Below is a small trained network, with its code and all its weights. Each question gives an input and a class and asks what happens when units are switched off, that is, made to give their printed mean instead of their output.

import numpy as np


def w(rows, s, z=0):
    codes = np.array(rows[::2]) - 128.0
    scale = np.full(codes.shape[1], s)
    scale[-1] = z or s
    return codes * scale


def norm(h):
    return h / np.sqrt((h * h).mean(-1, keepdims=True) + 1e-5)


def f(y):
    return y / 2 * (1 + np.tanh(0.7978845608 * (y + 0.044715 * y**3)))


def log_softmax(a):
    a = a - a.max(-1, keepdims=True)
    return a - np.log(np.exp(a).sum(-1, keepdims=True))


def net(x, mask):
    res = np.array(x, float).reshape(1, 5) / 4 @ E
    u = 0
    for l in range(2):
        y = f(norm(res) @ A[l][:, :-1].T + A[l][:, -1])
        res = res + np.where(mask[u : u + 16], y, B[l][:, -1]) @ B[l][:, :-1]
        u += 16
    return log_softmax(norm(res)[-1] @ U[:, :-1].T + U[:, -1])


A, B = {}, {}
E = w([
[32,96,81,145,140,182],'x0',
[99,189,154,114,108,95],'x1',
[56,230,103,133,184,109],'x2',
[199,100,131,41,111,104],'x3',
[176,108,131,138,254,218],'x4',
],0.006)
A[0] = w([
[154,86,159,159,214,255,94],'0.n1',
[100,161,58,198,145,145,170],'0.n2',
[41,73,168,218,144,53,34],'0.n3',
[105,162,147,117,172,45,171],'0.n4',
[83,140,154,69,84,177,171],'0.n5',
[214,57,94,37,26,83,12],'0.n6',
[200,95,114,161,127,51,86],'0.n7',
[139,74,129,46,161,9,73],'0.n8',
[32,157,119,179,125,192,136],'0.n9',
[103,51,237,153,183,141,115],'0.n10',
[80,176,137,164,171,162,98],'0.n11',
[165,126,141,66,122,56,128],'0.n12',
[116,104,75,80,74,116,1],'0.n13',
[111,140,73,138,100,162,133],'0.n14',
[205,100,111,150,144,198,129],'0.n15',
[140,27,99,181,62,163,42],'0.n16',
],0.0072,0.0017)
B[0] = w([
[224,50,61,93,94,136,253],'0.n1',
[72,172,131,171,156,3,189],'0.n2',
[109,139,143,138,172,73,171],'0.n3',
[71,134,154,97,138,184,171],'0.n4',
[197,162,134,117,113,96,155],'0.n5',
[119,99,21,183,79,46,255],'0.n6',
[90,130,127,145,87,167,161],'0.n7',
[99,117,140,137,28,134,173],'0.n8',
[113,143,145,237,139,89,222],'0.n9',
[144,53,116,94,152,117,164],'0.n10',
[109,206,89,148,66,85,181],'0.n11',
[122,152,98,122,70,178,184],'0.n12',
[187,152,131,163,105,99,145],'0.n13',
[171,142,177,151,179,38,144],'0.n14',
[126,66,21,96,231,143,187],'0.n15',
[119,118,252,111,149,119,188],'0.n16',
],0.0059,0.0047)
A[1] = w([
[74,255,100,134,100,132,198],'1.n1',
[244,81,68,131,186,172,5],'1.n2',
[59,141,127,136,200,99,160],'1.n3',
[125,221,177,61,92,158,22],'1.n4',
[148,105,176,82,31,66,77],'1.n5',
[206,67,59,146,190,199,73],'1.n6',
[171,94,95,181,150,108,124],'1.n7',
[197,180,121,106,97,99,99],'1.n8',
[229,132,151,106,115,169,220],'1.n9',
[165,42,168,153,172,135,81],'1.n10',
[130,53,183,145,77,70,103],'1.n11',
[101,169,183,28,126,189,47],'1.n12',
[46,189,96,164,213,94,24],'1.n13',
[151,25,42,114,194,195,125],'1.n14',
[102,133,110,115,178,192,126],'1.n15',
[48,99,144,112,81,186,30],'1.n16',
],0.0088,0.0018)
B[1] = w([
[152,108,170,157,166,175,240],'1.n1',
[186,165,152,146,172,2,232],'1.n2',
[145,46,165,167,40,142,182],'1.n3',
[97,111,212,21,215,178,149],'1.n4',
[210,123,36,87,131,133,215],'1.n5',
[230,161,195,120,176,37,238],'1.n6',
[86,160,171,76,128,118,180],'1.n7',
[56,105,66,56,131,206,155],'1.n8',
[82,109,168,150,104,87,171],'1.n9',
[63,125,146,82,237,191,175],'1.n10',
[122,138,44,100,169,219,196],'1.n11',
[138,252,208,81,98,155,129],'1.n12',
[103,132,120,215,27,126,218],'1.n13',
[161,201,229,110,216,24,254],'1.n14',
[151,139,96,160,118,83,138],'1.n15',
[118,164,111,97,145,84,118],'1.n16',
],0.0064,0.0066)
U = w([
[105,187,188,67,115,188,48],'0',
[89,133,134,250,86,114,192],'1',
[156,98,19,94,70,141,204],'2',
[192,124,154,136,197,46,186],'3',
[103,52,117,138,187,176,2],'4',
],0.018,0.004)

Each question gives the input, the list of numbers given to net, and the class t.
The units are the neurons (one row each of A and B). Each row of codes is followed by its name. A weight is (code - 128) times the scale printed after its matrix; where a second scale follows, it is the last column's (A, B and U).
mask holds one flag per neuron, layer by layer. A switched-off neuron (its flag False) gives its mean, the last column of its row in B, instead of its output. The means were averaged over made-up inputs and are rounded, as every weight is.
A unit's drop is (log p(t) with every unit on - log p(t) with that unit switched off) / (log p(t) with every unit on - log p(t) with every unit switched off).
most important unit: the unit with the biggest drop
k most important neurons: the k neurons with the biggest drops, biggest first
top k neurons in layer l: the k neurons of layer l with the biggest drops, biggest first
drop when u is switched off: that unit's drop, to one decimal
input [-6,1,6,1,5], class 0: most important unit	0.n6
input [-8,6,0,-7,3], class 1: 2 most important neurons	[0.n1 1.n13]
input [8,-8,2,-5,3], class 3: 2 most important neurons	[0.n1 1.n14]
input [-5,6,-3,-1,2], class 0: top 4 neurons in layer 0	[0.n1 0.n9 0.n12 0.n2]
input [-4,6,0,1,-1], class 0: top 2 neurons in layer 0	[0.n1 0.n4]
input [1,6,2,1,-6], class 0: 2 most important neurons	[0.n6 0.n1]
input [7,-2,-7,-4,-5], class 4: top 2 neurons in layer 0	[0.n16 0.n11]
input [-8,7,3,0,-7], class 0: 3 most important neurons	[1.n4 0.n1 0.n4]
input [0,-4,-3,-7,-1], class 4: 2 most important neurons	[0.n16 1.n10]
input [5,2,-4,1,-1], class 4: top 2 neurons in layer 1	[1.n10 1.n13]
input [-6,-5,1,-6,-5], class 1: drop when 0.n1 is switched off	0.7
input [5,-7,-8,-5,-7], class 4: drop when 0.n5 is switched off	0.0
input [-8,2,6,3,-7], class 0: drop when 1.n1 is switched off	0.1
input [-7,8,-4,-3,-2], class 2: most important unit	1.n5
